Below are the code and all the weights of a small trained network. Each question names an input and a class and asks about switching units off, where a switched-off unit gives its printed mean instead of its output.

import numpy as np


def w(rows, s, z=0):
    codes = np.array(rows[::2]) - 128.0
    scale = np.full(codes.shape[1], s)
    scale[-1] = z or s
    return codes * scale


def f(y):
    return np.maximum(y, 0)


def log_softmax(a):
    a = a - a.max(-1, keepdims=True)
    return a - np.log(np.exp(a).sum(-1, keepdims=True))


def net(x, mask):
    res = np.array(x, float).reshape(1, 7) / 4 @ E
    y = f(res @ A[0][:, :-1].T + A[0][:, -1])
    res = res + np.where(mask, y, B[0][:, -1]) @ B[0][:, :-1]
    return log_softmax(res[-1] @ U[:, :-1].T + U[:, -1])


A, B = {}, {}
E = w([
[207,144,118,231],'x0',
[133,45,61,142],'x1',
[126,179,176,228],'x2',
[55,105,99,202],'x3',
[58,173,110,170],'x4',
[112,52,165,135],'x5',
[140,77,254,167],'x6',
],0.0087)
A[0] = w([
[149,62,179,102,3],'neuron 0',
[61,168,182,42,64],'neuron 1',
[190,166,205,180,105],'neuron 2',
[155,146,91,102,155],'neuron 3',
[109,190,7,133,183],'neuron 4',
[126,54,136,184,181],'neuron 5',
],0.011,0.0054)
B[0] = w([
[136,184,73,121,157],'neuron 0',
[87,119,112,211,190],'neuron 1',
[134,27,243,106,182],'neuron 2',
[134,57,107,87,171],'neuron 3',
[245,175,77,97,248],'neuron 4',
[158,225,83,121,190],'neuron 5',
],0.011,0.012)
U = w([
[150,181,50,136,255],'0',
[51,153,118,252,30],'1',
[113,27,141,36,58],'2',
],0.012,0.0044)

Each question gives the input, the list of numbers given to net, and the class t.
The units are the neurons (one row each of A and B). Each row of codes is followed by its name. A weight is (code - 128) times the scale printed after its matrix; where a second scale follows, it is the last column's (A, B and U).
mask holds one flag per neuron, in row order. A switched-off neuron (its flag False) gives its mean, the last column of its row in B, instead of its output. The means were averaged over made-up inputs and are rounded, as every weight is.
A unit's drop is (log p(t) with every unit on - log p(t) with that unit switched off) / (log p(t) with every unit on - log p(t) with every unit switched off).
The circuit of an input: a set's keep is (log p(t) with only the set's units on - log p(t) with every unit switched off) / (log p(t) with every unit on - log p(t) with every unit switched off). Starting from all 6 units, units are removed one at a time, each time the one whose removal leaves the highest keep (on an exact tie, the one counted first), for as long as the keep stays at least 0.8.
units of the circuit, in order: the units of the circuit, biggest drop first
k most important neurons: the k neurons with the biggest drops, biggest first
drop of u: that unit's drop, to one decimal
input [-1,6,-3,4,4,8,6], class 0: units of the circuit, in order -> neuron 5
input [2,-4,4,0,-1,7,-1], class 2: 2 most important neurons -> neuron 2; neuron 1
input [2,-5,-1,3,0,-7,2], class 2: 2 most important neurons -> neuron 2; neuron 5
input [-8,-2,3,-1,-6,5,1], class 1: units of the circuit, in order -> neuron 1; neuron 4; neuron 2
input [-4,-7,-8,-7,5,-6,5], class 1: units of the circuit, in order -> neuron 1; neuron 4
input [5,-4,0,8,8,-2,0], class 0: 2 most important neurons -> neuron 4; neuron 1
input [-8,6,-7,7,-4,-4,1], class 0: 2 most important neurons -> neuron 2; neuron 1
input [2,1,-3,-1,-7,5,0], class 0: 2 most important neurons -> neuron 2; neuron 0
input [2,0,3,-2,-5,5,-2], class 2: 3 most important neurons -> neuron 4; neuron 2; neuron 1
input [2,5,-8,-7,2,6,3], class 0: 3 most important neurons -> neuron 0; neuron 2; neuron 5
input [4,7,-8,-1,-6,-3,7], class 0: 2 most important neurons -> neuron 5; neuron 0
input [7,-3,0,3,3,-5,4], class 1: 2 most important neurons -> neuron 4; neuron 3
input [-7,1,-3,5,7,0,2], class 1: 2 most important neurons -> neuron 1; neuron 4
input [-7,-8,-2,1,4,6,6], class 1: units of the circuit, in order -> neuron 1
input [-8,-1,7,0,3,-6,2], class 1: drop of neuron 1 -> 0.1
input [7,8,1,-7,-7,-1,5], class 2: drop of neuron 4 -> 0.3
input [3,-3,3,-6,-3,-1,3], class 2: drop of neuron 2 -> 0.1
